Table B holds the same points as the rows below and some others, measured another way and shuffled. Each row below is followed by which row of B it is.
B:
0: -167  130  171   58 -265  117  224  -52 -127    0  113 -235   98 -190  218 -104 -290  116   12    8  170  -25   43   82   62  -83  -11 -113   24 -325  -18
1:  101 -185  -11 -208   32  133 -232  -28  203  223  373 -137 -122  406   39   39 -183 -126    9    2 -421 -306 -141    4 -141  -35  -70  215  224  -86 -113
2:  -27   87  133  153 -125  254   26  -51  -28    5  234 -175  368 -222  516    8 -339  -48  213 -139  190  -27  175   61  140  112 -280   -4 -196 -411 -146
3:  230 -163  190 -160  491  118 -485 -108 -140  -11 -147 -500 -172 -305  -82 -121   41  -95  235 -213 -306  130  143 -202   10  128   77  304 -273  -18 -176
4: -140 -291  102  -31   22   -5    9  -41   82  -59  -40  -16    3   45 -139  -56   80  -22   56 -148  -84   64  -62  -24 -197  -56  210  136  291  -23 -101
5: -140  145   69  189 -205 -165  272  -78  -13  -51 -147  -72  -39   80 -118    8  -15  116 -105  -16  -86  100  102  227   64 -107  140 -137  200   85  189
6:  -68  -95  161  -98  -90   19   99  -18 -142  -69  -64 -148  -40 -141  -10   36  -46   24   37  -42  -60  -12 -112   16  -52  -74  110   27  203 -150  105
7:  -20  -85  230 -128 -211  215  152   46 -265 -122   64 -102  250 -384  454  229 -240  -63  220  -85  152 -112 -175   -2   47   37 -187  -10   91 -507  151
8:  -13 -251   26  -77  250  -12 -224  -46   29   -3  -59 -130 -108   -6 -312 -102  178  -39   36 -121 -215   53  -23  -93 -152  -52  212  254  146   96 -128
9:   47 -101  -84  157    1  -17  -82  -52  285   65  172  109  158  378   86  168  -23 -154   56 -139 -273  -73   82  164  -18   64 -132  123  180   62  -15
10:  211  -63  103 -279  402  104 -415  -29 -309   29  -87 -484 -255 -374 -219  -87   57  -18   88  -20 -280  -28  -50 -199   31  -15   77  281 -172  -54   -8
11:  189 -193   65  -42  358   -9 -330  -65    2  -48 -149 -181  -58  -49 -103   98  148 -150  171 -217 -365   90   75  -44   -7  112   35  258  -23  109    4
12: -154   -5  231  290  -42 -150  263 -110 -135 -319 -487  -62  174 -368   17   36  136   58  162 -280  146  425  241  131   86   59  186 -109   24   14  144
13: -142 -173  -41  180 -255 -156  310   42   92 -173  -98  392  275  154   28  373  147  -88   18 -130  -29   11 -130  235  -57  -37   -8  -25  505   12  313
14:  175 -255   62 -172  558  168 -646 -138  176  197  162 -471 -247  110 -224 -328    7 -106  132 -175 -442    4  167 -232 -151   74  136  430 -196   95 -492
15:   24 -244  126 -164  -60   16   47   37 -103 -119  -73   31   36  -72   77  280   22 -110  124 -101 -167  -79 -237   23  -84   -6    0   98  324 -162  229
16: -209  -43   60  239 -278 -121  361  -21   32 -169 -130  201  246    1   59  171   42   16   18 -130  102  112   19  211   -2  -43   49 -108  323  -46  196
17: -185   72   80  308   50  134  -90 -185  260  124  224 -293  162   64   86 -445 -214   83   58 -177  114  170  442   40    1   38   67   53 -230  -69 -533
18:  101  -60   28  140   87 -149  -16  -64   37 -124 -227   25   54   79  -23  261  134 -111  106 -203 -301  130   99  158   68   88   -7   59  130  157  234
19:  244 -234  110 -109  602   49 -609 -160  104   67 -106 -450 -251   16 -231 -181  124 -137  201 -262 -511  152  225 -180  -72  141  150  384 -219  199 -300
20: -313   53  132   60 -572   63  479  -19   42   28  252   30  149  145  265    7 -345  114  -85   61  168 -155 -115  212  -58 -172    4 -203  387 -344   60
21: -132  -48  200 -100 -169   35  166  -37 -145  -42  -35 -206  -71 -148    6  -48 -118   86    1  -13   -3  -15  -97   22  -51 -113  143  -29  196 -199   61
22: -100  148  141  246  -19  226   -1  -98  -69  -21  128 -284  338 -376  356 -201 -261   39  188 -164  300  129  317   14  156   92 -151   -4 -335 -334 -270
23: -164  137  167    0 -310   23  263  -73  -74   42   78 -232  -78   18   75  -93 -263  138  -81   64  -15  -61   -7  138   16 -146   83 -143  165 -191   57
24: -151   -7  239  125 -283   26  294  -81   -5 -113  -59  -76  170  -74  305   69 -202   18  125 -157   79  101   75  152   27   20    7 -139  145 -238   69
25:  -87   41   15  -20  118   90 -177  -91   14  169  190 -352 -144    3 -229 -363  -93  114  -99   37  -83  -36  105  -56  -54 -122  155  143  -55  -21 -289
26:  -81  -59  104    8  -83  -65  167   10 -204 -158 -198  -26   46 -247  -65  127   82   25   30  -61   16   68  -93   61   10  -69   87   -1  212  -83  234
27: -179   73  124  215  -24  -68  145  -98  -94 -120 -209 -165   83 -254 -103 -155   46  128   14 -127  134  252  210   75   54  -46  179  -41  -20   -3  -26
28:   78  -65 -132  -27  346   14 -363  -19  -10  107   82 -176  -95  -15 -373 -121  172  -24  -51  -10 -249  -53   28  -78  -34  -59   67  303  -24  147 -119
29:  -29 -116   25 -163    4   55  -61   18  -77   59  116 -137  -95   -6 -133  -11  -22    6  -42   38 -148 -154 -175  -28  -94 -121   75  142  218 -100   17
30:  103  -25 -185   94  420   57 -475  -65  144  182  191 -208  -16   94 -304 -217  111  -51  -14  -69 -258  -24  206  -62    5   11   -5  342 -180  183 -300
31:   91  -85  108   -6  230  -94  -91  -21 -284 -215 -393 -150  -20 -410 -185  142  245  -31  126 -158 -126  193   10  -26   74   24  107  124    6   60  235
32:   67  -88  100  133    2   13    8  -54   47 -116  -80   11  220  -30  252  244  -32 -138  214 -230 -125   85  101  122   70  136 -133   47   47  -87  111
33:  146 -307   32 -122  453   83 -443  -31  -21  -22  -55 -181  -23 -152 -187  -20  196 -148  184 -209 -259   52   11 -180  -99   85   65  376  -37   40 -162
34:   78  -69 -119 -176  -56  -71  -77   23  118  184  224    1 -230  476 -234  177  -14  -57 -179  133 -508 -329 -246  120  -91 -156    9  139  422  113  197
35:   10  150  -10   43 -182   11  152   42 -211  -41   35  -18  139 -158  116  232  -92    9  -24   56    0 -132  -98  152  150  -67 -166  -39  112 -180  308
36: -147 -139  177  181 -212  169  190  -25   43 -146   83   80  472 -193  492  119 -184  -90  267 -251  267   78   75   78    4  110 -165  -21   71 -390  -88
37:   -7  -96    3   56    3  -37  -34  -54  129   22   50  -21   20  203  -44   66    4  -61   14  -91 -233  -28   21  103  -46  -12   24   94  194   45   16
38:   21  -72 -134  198  198  -89 -167  -58  177   20   -1   50   83  186 -229   27  181  -73   -6 -133 -232   58  143   93  -11   15   19  185   82  219  -46
39:  -42    9  110  -21   54   55  -79  -94  -17   61   45 -304  -99  -33  -67 -179 -105   55    9  -43 -122   16   92   -8  -15  -52  113   75  -10  -59 -129
40: -169  -19   -4    1 -236 -103  223  -10   28   33   59   26  -80  213 -189   24  -15   83 -173   75 -129 -108 -137  150  -91 -197  147  -32  409   16  148
41:  -51   48  -87   43 -134  -14   89   43  -57   34  132   49   88   45  -55  127  -23   10  -96   73  -58 -164 -113  129   36 -118  -70   36  224  -69  171
42:  143   75  -51    5   66  -49  -35   52 -261  -87 -122  -38   73 -237  -50  293  106  -53   19    5 -148  -65  -92   89  163  -11 -136   79   50  -20  370
43:   90  -88   46  138   38  -16  -23  -38   39 -111  -87   48  213   -8  193  277   27 -155  186 -217 -158   64   80  126   76  129 -143   78   73  -34  145
44:   81 -129  233   -4   89  264 -156  -64  -41  -57   81 -252  255 -280  468   35 -233 -139  347 -272   31   50  131  -68   46  193 -186  120 -190 -371 -189
45: -132   40   31  153   -2  -96   85  -59  -62  -59 -139 -102    8 -111 -225  -97   97   96  -62  -56    3  131  111   85   18  -92  167   20   86   72   29
46: -213  154  -64  229 -113  -16   94  -82  108  120  180 -113   48  128 -167 -258  -86  145 -165   46   48   -6  170  127   13 -144   94  -10   57   25 -163
47:  -69  106  -34  -11 -139  105    2  -29   44  187  333 -171  -15  162   15 -100 -227   59 -120  108  -93 -222  -25   85    2 -128  -57   37  101 -151  -79
48:   13 -140   52   66   87 -131  -28  -71   81  -70 -170  -16  -51  140 -158  111  139  -61   40 -160 -293  102   47   96  -49    9  128   97  215  163  106
49:   62  -61  294  -24  -67  253   10  -46 -158 -111   29 -247  266 -379  574  132 -301 -105  338 -220   98   26   68  -13  105  167 -221   11 -154 -470  -19
50:   97 -283  127  -42  175   45 -204  -84  151  -26  -20  -99   13  129   78  103   11 -168  211 -253 -322   45   44  -10 -100  118   17  203  111   -8  -82
51:  -58   66   49  -39 -177  -16  130  -19  -84   42   65 -126  -78   54  -43   36 -111   63  -96   76 -133 -119  -93  110   11 -134   35  -29  219  -88  150
52:  219 -150   18 -152  261  147 -444 -107  248  244  316 -307 -156  375   45  -52 -174 -161   94  -97 -528 -188   62  -40  -77   77  -83  287  -23    3 -249
53: -102   -3   11   90  -81 -139  180    9 -150 -131 -197   35   35 -131 -197  115  153   54  -58  -27  -18   72  -57  118   24 -109  117   -3  246   42  260
54: -172  -40    3  160 -248  -21  246    0   59  -55   66  152  232   65   90  127  -42    0   -6  -64   70  -28  -34  172  -17  -64  -29  -38  288 -120  101
55: -243  102  -47  244 -153   47  145  -26   25   27  162  -15  231  -71  -21 -164  -71  109  -78   -3  233   12  120  100   24 -108    6   -8   54 -117 -132
56:  250  -70  -13 -193  160  156 -260   79 -220   12  116 -123   86 -224  150  301  -35 -166  151  -16 -216 -231 -191  -52   92   61 -275  228   -8 -222  203
57: -136   57  175   61 -221   87  216  -36 -139  -70   15 -150  147 -226  221   -4 -194   65   74  -57  152   20   23   80   56  -34  -14  -88   56 -290   40
58: -237   13   83   80 -367   55  317   -4   -7  -12  162   28  180    2  158    9 -191   76  -41   15  161  -85  -72  137  -37 -124    1 -100  271 -267   35
59:  -79   86  152   96 -122   23  151  -61 -137  -73  -79 -185   87 -214  117   -3 -115   61   59  -70   61   83   90   88   93  -19   14  -64   11 -160   75
60:   13 -128 -126  146  -13   45  -36   36  132  -12  170  224  335  116  135  250   37 -158   91 -124  -61 -106  -23  115    0   55 -213  146  183  -74   54
61:  -65 -226  165  148  -36  -99  141  -62   58 -230 -277  100  179  -42   94  204  118 -101  200 -299  -71  226   73  115  -48   88   86   18  232    1  123
62:   58   59  -47  232  -77   -8   28  -53  156   10  106   64  236  204  228  221  -98 -112   80 -128 -162  -31  151  220  124   93 -228   15   56  -21   97
63:  -41 -126   97  -65   25  -17  -15  -41  -45  -33  -58 -128  -75  -22 -124    0   35    3   14  -68 -151    4  -57    5  -74  -63  136   99  192  -24   34
64:   13    5  152 -102  114   90 -172 -112  -48  102   55 -442 -203  -50  -79 -235 -143   58   17  -30 -199   -3   92  -55  -21  -46  133  107  -73  -78 -177
65: -292  192   40  196 -395  -80  410  -40  -36   -3   42  -23   59   41  -54  -92 -131  194 -187   83  139    2   27  224   36 -200  118 -182  253  -92  111
66:    0 -136  186 -241  -62  159   12   35 -258  -55   36 -200   13 -308  145   90 -126  -21  115  -21  -10 -122 -222  -80  -37  -51  -16   91  137 -347   94
67:  -21 -182   77  121  171    0 -140  -95  142  -53  -69  -88   85   26  -38  -50   76  -73  141 -244 -137  158  174   10  -67   73   87  160   34   54 -165
68:   68  -34   12   52 -118   23   41   -8   65   -2  112   52  163  155  231  287 -117 -124   86  -83 -198 -125  -39  163   51   48 -195   31  182 -118  177
69:  -50  -74  -26  199   33 -127    9  -90  189  -23  -64   43   59  224 -135   39  106  -41    0 -149 -199  100  141  151  -25   -2   87   73  181  172    8
70:   21   21  -18   54  -25   69  -74  -56  128  123  229 -112   44  208   83   10 -154  -42    2  -32 -197 -124   64   98   15   -7  -95   85   66  -63  -63
71: -140  244   22  164 -166   91  135  -42 -123   46  153 -204  145 -195   89 -146 -198  140  -60   54  188  -29  127  101  138  -90  -61  -66  -85 -218  -49

 196   92  -46 -403  543   51   29  151  197  515    5  -74  107  132  -69   -9 -180 -183 -100 -171   48  581  -16 -260 -253   91   86 -274   40 -180  -95
7
 -67 -111  -11  104 -367   18  -62 -218  220 -251 -218 -112   16   28 -105  -10   29   44   -7  134 -249 -326   28 -113   64 -365  -48  320   25 -139  200
31
  65   41 -144  -94   75  -36  -50 -130   24   -1  -24   55  -59   -3  208  128 -146  -59  -46   47  128   56   37    3  -46 -143    9 -332  195  -23  -95
29
 -93 -145 -104  123 -178   -6 -136 -126 -116  -57  -57  -37   34  -50  -53  -74  101  167   28  134 -161 -377   67  106  141 -132 -119  185  -11  -90  141
48
 273   90  -68 -132  123   29  -51  -89  -51  193  108  -88   67  228   44   11  -18    3  -48 -199   67  248   33  -40   21  216   28  -66  -53  105 -171
39
 -97  -45 -127   18   10   50 -146   32  -27   29  -86  -31   60   45  -81  -82   26    0   63   82 -187 -100   26   82  -19  -64  -91  193  -70 -149   38
3
-128 -133   13  -20 -155  -54  -52 -194   68  -79  -53   32  -17  -78  -43   70   39    9 -122  158 -178 -339   58  -52  -19 -311  -34   43  135 -138  254
13
-144 -137  -53  -37   61  -17 -104   13  -70  172   29   29   76  -31  -94   -8   95   27  -77  107 -204 -224   40   36  -65 -106  -88  131  -34 -187  235
62
 113 -110  -39  -88  154  -67  -28   -3  -55  419  175  -13  151  103   61  134  115   71 -216  -71  -15  -43   24  -96  -73    3  -31   14 -122 -102  249
18
 -44  -62  -55  100 -382   24 -113 -365   -8 -432 -208  -82 -109 -107 -107 -148  -34  136  123  157 -129 -366  109   71  273 -207  -50   55  243   44  -71
40
-140 -155  -51   15  -34    2 -117  -42  -80   77  -34  -22   59  -61 -161 -102  106   94  -14  120 -235 -295   66   50   39 -102 -101  193  -19 -174  201
11
  72  106 -151  -59   58   36  -66   -3  163   14  -66    0   23  192  183  155 -124 -179  -17  -18   15  195  -23  -40 -169 -130    9  -42  -21  -75  -94
57
-183 -141  -42   23 -106   33 -131  -98  -69  -71 -112  -35   15 -105 -229 -178   72   91   52  160 -279 -325   77   74   89 -128 -100  206   55 -149  135
33
 139  -69  -73   -2   11  -29  -89 -110 -202  209  161  -44   92  103   28   12  129  159  -86  -83   -6 -117   68   52  107  142  -57   44  -89   53   55
30
 239  120 -128 -101  231   99  -87  166   55  356   71 -136  197  401   13   14   13  -96   -8 -241  -52  413  -41  -65 -147  240   -9  236 -335  -43 -114
22
 219   38  -54 -176  135    5   -3 -101   99  186   -2  -86   43  105   35   32  -94  -13  -76 -107   73  219   28 -155  -18    0   44 -178   73  -16  -72
10
-162  -65  -78  103 -288   58 -166 -204  -69 -346 -172  -42  -59  -69 -175 -178   24   74  145  178 -256 -356   88  157  175 -138  -97  219  104  -42  -28
4
   3   17 -168 -108  168   57  -74   13  119   54 -209  -60   -4  -46  -20 -102 -184  -40   99   77   -6  158   15  -41  -34 -141  -22 -175  143 -170 -123
66
 -59  -26   43 -230  201  -29  -24   22   88  271  142   94   67  115  -10  191   42 -215 -255   -5 -166   38   12 -113 -308 -103   26    7  -18 -174  235
32
 124  -57  -17 -245  398  -55   -2  113  -16  607  232   22  170  145   46  160   68  -54 -269 -136    4  185   -1 -154 -233   80   12  -95 -123 -147  218
43
  68  101 -217   47  -84   37 -113 -107   54 -185 -129  -10  -47  116  214   76 -141  -68   91   44   67   62    9   83    7 -119  -30  -90   64   16 -212
23
  53   17 -149  -52   85  -53  -52  -31   46  123   58   78   21  108  277  248  -58  -95 -127   25   83   36    1   -7 -157 -153  -13 -170   13  -68   45
54
-194  -18 -197    7  123  108 -175  191   39   64 -181  -27   81   50 -116 -132  -36  -98  144  133 -250   14  -10  101 -125  -97 -114  248 -127 -275    2
2
 -83  -39 -153   89 -182   66 -132 -135   57 -251 -266  -93  -33  -62  -90 -165  -82   68  176  159 -144 -184   49   63  143 -203  -82  111  111 -107  -72
6
 225   45  -25 -157   54    0   -8 -201   48   79   11  -79   -1   85   21   15  -84   15  -62 -105   78  148   54 -119   53   25   53 -200  136   64 -117
51
 -30  -93  -35 -146   46  -90  -36 -272 -120  -15   32  102 -119 -236   55   36  -68   71 -107  140   77 -217  117   28   87 -153   -2 -452  394   -4   30
34
 -74  -78  -98 -125  260  -92  -77   43 -172  349  223  174   54   -6  167  202   69  -54 -214   56    1 -104   41   76 -189  -35  -51 -193    6 -127  201
9
 223   65 -176  113 -169   -4 -104 -173  -83  -72   49  -52   29  228  256  124    6   72   10  -86  111  -18   26   86  111   43  -39   26  -91  149 -143
46
 126  124 -181  -34   39   66  -86  -16  116  -24 -100  -58   19  202  143   51 -136 -116   64  -48   31  236  -13   -4  -71  -38   -4  -24  -28  -22 -202
0
  38  -38 -132   46 -108  -73  -66 -179  -30  -36   39   66  -18   34  255  197   -7   28 -104   72   71 -195   42   40    5 -189  -37 -134   77    1   69
28
 -18   -3 -209   87  -95   66 -146  -74    5 -157 -213  -79   -9   -1   10 -126  -91   65  181  105  -57  -68   29  101  115 -119  -89   49   49  -74 -141
58
